Here is a tiny trained network, its code and every weight. The questions are about switching its units off for an input and a target symbol, where a switched-off unit gives its printed mean instead of its output.

import numpy as np


def w(rows, s, z=0):
    codes = np.array(rows[::2]) - 128.0
    scale = np.full(codes.shape[1], s)
    scale[-1] = z or s
    return codes * scale


def f(y):
    return y / 2 * (1 + np.tanh(0.7978845608 * (y + 0.044715 * y**3)))


def softmax(a):
    e = np.exp(a - a.max(-1, keepdims=True))
    return e / e.sum(-1, keepdims=True)


def log_softmax(a):
    a = a - a.max(-1, keepdims=True)
    return a - np.log(np.exp(a).sum(-1, keepdims=True))


def net(x, mask):
    ids = ['αβδεζθμσφ'.index(c) for c in x.split()]
    T = len(ids)
    res = E[ids] + P[:T]
    u = 0
    for l in range(3):
        q, k, v = (res @ M[l].T for M in (Q, K, V))
        z = softmax(np.where(np.tri(T) > 0, q @ k.T / 3**0.5, -1e9)) @ v
        res = res + np.where(mask[u], z, O[l][:, -1]) @ O[l][:, :-1]
        u += 1
        y = f(res @ A[l][:, :-1].T + A[l][:, -1])
        res = res + np.where(mask[u : u + 8], y, B[l][:, -1]) @ B[l][:, :-1]
        u += 8
    return log_softmax(res[-1] @ U[:, :-1].T + U[:, -1])


Q, K, V, O, A, B = {}, {}, {}, {}, {}, {}
E = w([
[212,135,132,20,86,68,115],'α',
[164,193,205,206,98,218,183],'β',
[188,215,176,107,137,117,214],'δ',
[147,120,50,108,19,151,63],'ε',
[84,76,112,150,240,93,173],'ζ',
[66,106,234,175,93,190,115],'θ',
[162,108,162,104,212,241,203],'μ',
[197,147,74,157,166,151,95],'σ',
[154,88,247,127,216,52,79],'φ',
],0.013)
P = w([
[83,94,143,113,221,149,184],'0',
[122,144,182,105,127,106,137],'1',
[129,134,191,134,128,142,141],'2',
[138,121,190,136,95,133,138],'3',
[136,115,174,178,124,212,134],'4',
[126,122,217,133,66,110,98],'5',
[194,89,167,182,65,159,138],'6',
[135,90,233,146,67,90,82],'7',
[70,137,197,162,102,175,12],'8',
[151,91,145,189,97,255,160],'9',
],0.0046)
Q[0] = w([
[41,83,112,181,91,83,34],'L0H0',
[81,167,98,188,127,152,164],'L0H0',
[189,199,254,146,164,117,157],'L0H0',
],0.005)
K[0] = w([
[174,113,149,71,146,147,161],'L0H0',
[18,92,4,138,73,177,208],'L0H0',
[185,198,246,202,113,219,138],'L0H0',
],0.0048)
V[0] = w([
[214,100,24,77,128,110,173],'L0H0',
[147,49,3,53,97,64,192],'L0H0',
[133,73,189,138,123,111,90],'L0H0',
],0.0041)
O[0] = w([
[96,187,167,140,94,138,194,68],'L0H0',
[69,171,97,128,209,188,77,5],'L0H0',
[119,90,23,103,2,209,74,217],'L0H0',
],0.007,0.0029)
A[0] = w([
[152,144,142,144,34,139,160,129],'L0N0',
[112,176,106,155,124,117,137,90],'L0N1',
[158,131,156,98,153,83,92,145],'L0N2',
[139,131,129,193,143,118,155,152],'L0N3',
[181,151,128,182,136,156,163,155],'L0N4',
[114,97,83,101,169,143,207,253],'L0N5',
[143,66,142,113,142,70,97,197],'L0N6',
[131,118,149,254,113,177,133,222],'L0N7',
],0.0099,0.0042)
B[0] = w([
[98,151,98,105,110,97,101,171],'L0N0',
[86,141,109,254,144,80,142,110],'L0N1',
[180,177,135,178,122,195,143,212],'L0N2',
[100,171,145,126,176,71,65,142],'L0N3',
[137,151,187,109,128,65,138,161],'L0N4',
[131,119,103,5,139,117,111,175],'L0N5',
[83,151,85,129,132,192,40,254],'L0N6',
[117,104,198,66,67,72,40,191],'L0N7',
],0.0071,0.007)
Q[1] = w([
[133,135,68,215,108,122,223],'L1H0',
[85,83,139,233,163,149,86],'L1H0',
[108,109,90,254,194,76,158],'L1H0',
],0.0063)
K[1] = w([
[223,251,138,186,245,150,171],'L1H0',
[254,137,162,83,117,114,136],'L1H0',
[90,192,142,36,183,97,239],'L1H0',
],0.0048)
V[1] = w([
[2,169,157,199,69,143,54],'L1H0',
[52,179,234,161,225,41,126],'L1H0',
[176,84,19,195,98,168,167],'L1H0',
],0.0048)
O[1] = w([
[124,87,160,206,2,39,90,157],'L1H0',
[98,28,89,30,235,51,128,104],'L1H0',
[33,159,214,76,114,128,54,3],'L1H0',
],0.0077,0.0045)
A[1] = w([
[219,93,52,2,42,191,125,146],'L1N0',
[171,70,33,159,32,157,122,254],'L1N1',
[127,149,135,198,96,97,69,108],'L1N2',
[149,210,97,54,58,165,76,193],'L1N3',
[130,166,154,75,107,34,121,176],'L1N4',
[150,154,152,188,97,112,102,110],'L1N5',
[76,238,168,100,143,64,75,117],'L1N6',
[184,97,173,196,195,171,53,144],'L1N7',
],0.0055,0.0036)
B[1] = w([
[137,165,241,119,131,144,146,255],'L1N0',
[136,141,221,150,112,87,2,239],'L1N1',
[178,97,128,153,187,135,91,177],'L1N2',
[98,156,184,42,146,168,101,230],'L1N3',
[182,109,189,87,228,125,109,173],'L1N4',
[172,126,71,176,187,94,88,168],'L1N5',
[142,168,173,144,94,90,103,131],'L1N6',
[124,227,58,176,88,233,104,226],'L1N7',
],0.0063,0.0062)
Q[2] = w([
[116,133,113,253,27,119,130],'L2H0',
[80,75,150,178,166,54,139],'L2H0',
[42,145,80,214,113,211,242],'L2H0',
],0.0051)
K[2] = w([
[170,211,187,36,115,47,148],'L2H0',
[107,35,9,95,61,125,131],'L2H0',
[105,166,104,8,131,93,253],'L2H0',
],0.0048)
V[2] = w([
[100,192,100,184,132,154,212],'L2H0',
[186,26,75,99,56,165,4],'L2H0',
[7,74,199,1,23,28,213],'L2H0',
],0.0044)
O[2] = w([
[183,62,92,148,95,86,1,67],'L2H0',
[31,132,134,199,107,159,155,206],'L2H0',
[128,90,163,22,32,25,155,11],'L2H0',
],0.007,0.011)
A[2] = w([
[55,124,185,166,111,126,83,116],'L2N0',
[111,223,126,165,113,71,239,127],'L2N1',
[218,179,66,138,157,191,113,245],'L2N2',
[112,75,199,73,94,127,133,254],'L2N3',
[107,210,135,114,98,181,222,146],'L2N4',
[111,103,2,116,192,44,148,183],'L2N5',
[159,138,192,155,169,186,130,45],'L2N6',
[147,155,118,108,180,50,217,48],'L2N7',
],0.0064,0.0025)
B[2] = w([
[131,117,59,110,86,93,131,192],'L2N0',
[103,172,106,143,79,64,166,131],'L2N1',
[104,119,125,170,180,144,159,246],'L2N2',
[121,58,32,64,70,165,147,154],'L2N3',
[184,184,162,184,94,119,134,164],'L2N4',
[92,254,202,146,115,89,133,134],'L2N5',
[175,129,41,150,118,111,118,235],'L2N6',
[162,69,94,147,126,53,132,142],'L2N7',
],0.0078,0.013)
U = w([
[107,167,165,89,119,127,96,211],'α',
[190,52,134,158,169,1,58,5],'β',
[103,145,137,150,192,35,145,58],'δ',
[65,92,122,139,77,92,140,167],'ε',
[17,107,116,109,204,87,119,186],'ζ',
[103,12,103,160,120,65,129,64],'θ',
[145,66,164,104,144,193,183,52],'μ',
[124,69,212,207,218,114,95,221],'σ',
[177,34,28,136,160,128,102,119],'φ',
],0.0058,0.0023)

Each question gives the input, a string of symbols that net reads in full, and the target symbol t.
The units are the heads (3 rows each of Q, K, V and O) and the neurons (one row each of A and B). Each row of codes is followed by its name. A weight is (code - 128) times the scale printed after its matrix; where a second scale follows, it is the last column's (O, A, B and U).
mask holds one flag per unit, layer by layer, with each layer's heads first. A switched-off unit (its flag False) gives its mean, the last column of its rows in O or B, instead of its output. The means were averaged over made-up inputs and are rounded, as every weight is.
A unit's drop is (log p(t) with every unit on - log p(t) with that unit switched off) / (log p(t) with every unit on - log p(t) with every unit switched off).
The circuit of an input: a set's keep is (log p(t) with only the set's units on - log p(t) with every unit switched off) / (log p(t) with every unit on - log p(t) with every unit switched off). Starting from the 12 units with the biggest drops (on a tie, the unit counted first), units are removed one at a time, each time the one whose removal leaves the highest keep (on an exact tie, the one counted first), for as long as the keep stays at least 0.8.
circuit, biggest first: the units of the circuit, biggest drop first
most important unit: the unit with the biggest drop
k most important neurons: the k neurons with the biggest drops, biggest first
top k neurons in layer l: the k neurons of layer l with the biggest drops, biggest first
drop of u: that unit's drop, to one decimal
input φ φ δ φ θ α, target ε: circuit, biggest first	L1H0; L0N7; L2H0
input ε α α μ, target α: circuit, biggest first	L1H0; L0N5
input α φ φ θ β, target ε: circuit, biggest first	L2H0; L1H0; L0N7
input φ φ μ β β ε, target ε: circuit, biggest first	L2H0; L1H0; L2N0; L1N1
input ζ φ δ ε α, target α: circuit, biggest first	L1H0; L1N3
input μ α δ, target δ: circuit, biggest first	L2N1; L0H0; L0N6
input φ φ φ φ φ ε, target ε: circuit, biggest first	L1H0; L1N1; L2H0; L2N0
input μ φ α α φ α θ φ φ β, target β: top 2 neurons in layer 0	L0N7; L0N6
input φ φ μ φ φ ε μ φ ε β, target α: circuit, biggest first	L1H0; L0N7
input δ φ β φ φ φ φ, target φ: most important unit	L0N6
input φ μ μ δ, target δ: 2 most important neurons	L2N1; L0N6
input α φ φ φ δ ε φ α θ, target ε: 2 most important neurons	L1N1; L2N0
input φ φ α δ ε φ α, target σ: 3 most important neurons	L0N6; L0N2; L1N7
input φ θ ε β ε β δ θ, target ε: most important unit	L2H0
input σ ζ α θ, target θ: 2 most important neurons	L0N7; L2N3
input α α φ φ β, target β: top 2 neurons in layer 0	L0N7; L0N0
input φ θ β μ α μ α, target ε: top 3 neurons in layer 2	L2N3; L2N0; L2N1
input φ φ ζ σ α θ, target θ: top 2 neurons in layer 2	L2N3; L2N0
input α δ α δ δ, target β: 2 most important neurons	L2N7; L0N6
input φ α α α φ φ δ φ μ α, target σ: most important unit	L2H0
input δ ζ ζ, target δ: top 2 neurons in layer 1	L1N3; L1N1
input α σ φ δ μ φ α δ φ ε, target α: top 2 neurons in layer 0	L0N7; L0N0
input α φ ζ φ μ α ζ φ α σ, target σ: top 2 neurons in layer 2	L2N3; L2N2
input φ μ φ μ δ φ φ φ, target φ: drop of L2N6	0.1
input β σ ζ, target δ: drop of L0N4	0.1
input δ δ α μ α, target μ: drop of L0N7	0.1
input φ φ α α ζ σ φ α σ ε, target α: top neuron in layer 2	L2N2
input σ φ μ μ φ ζ α α ε μ, target α: drop of L1H0	1.0
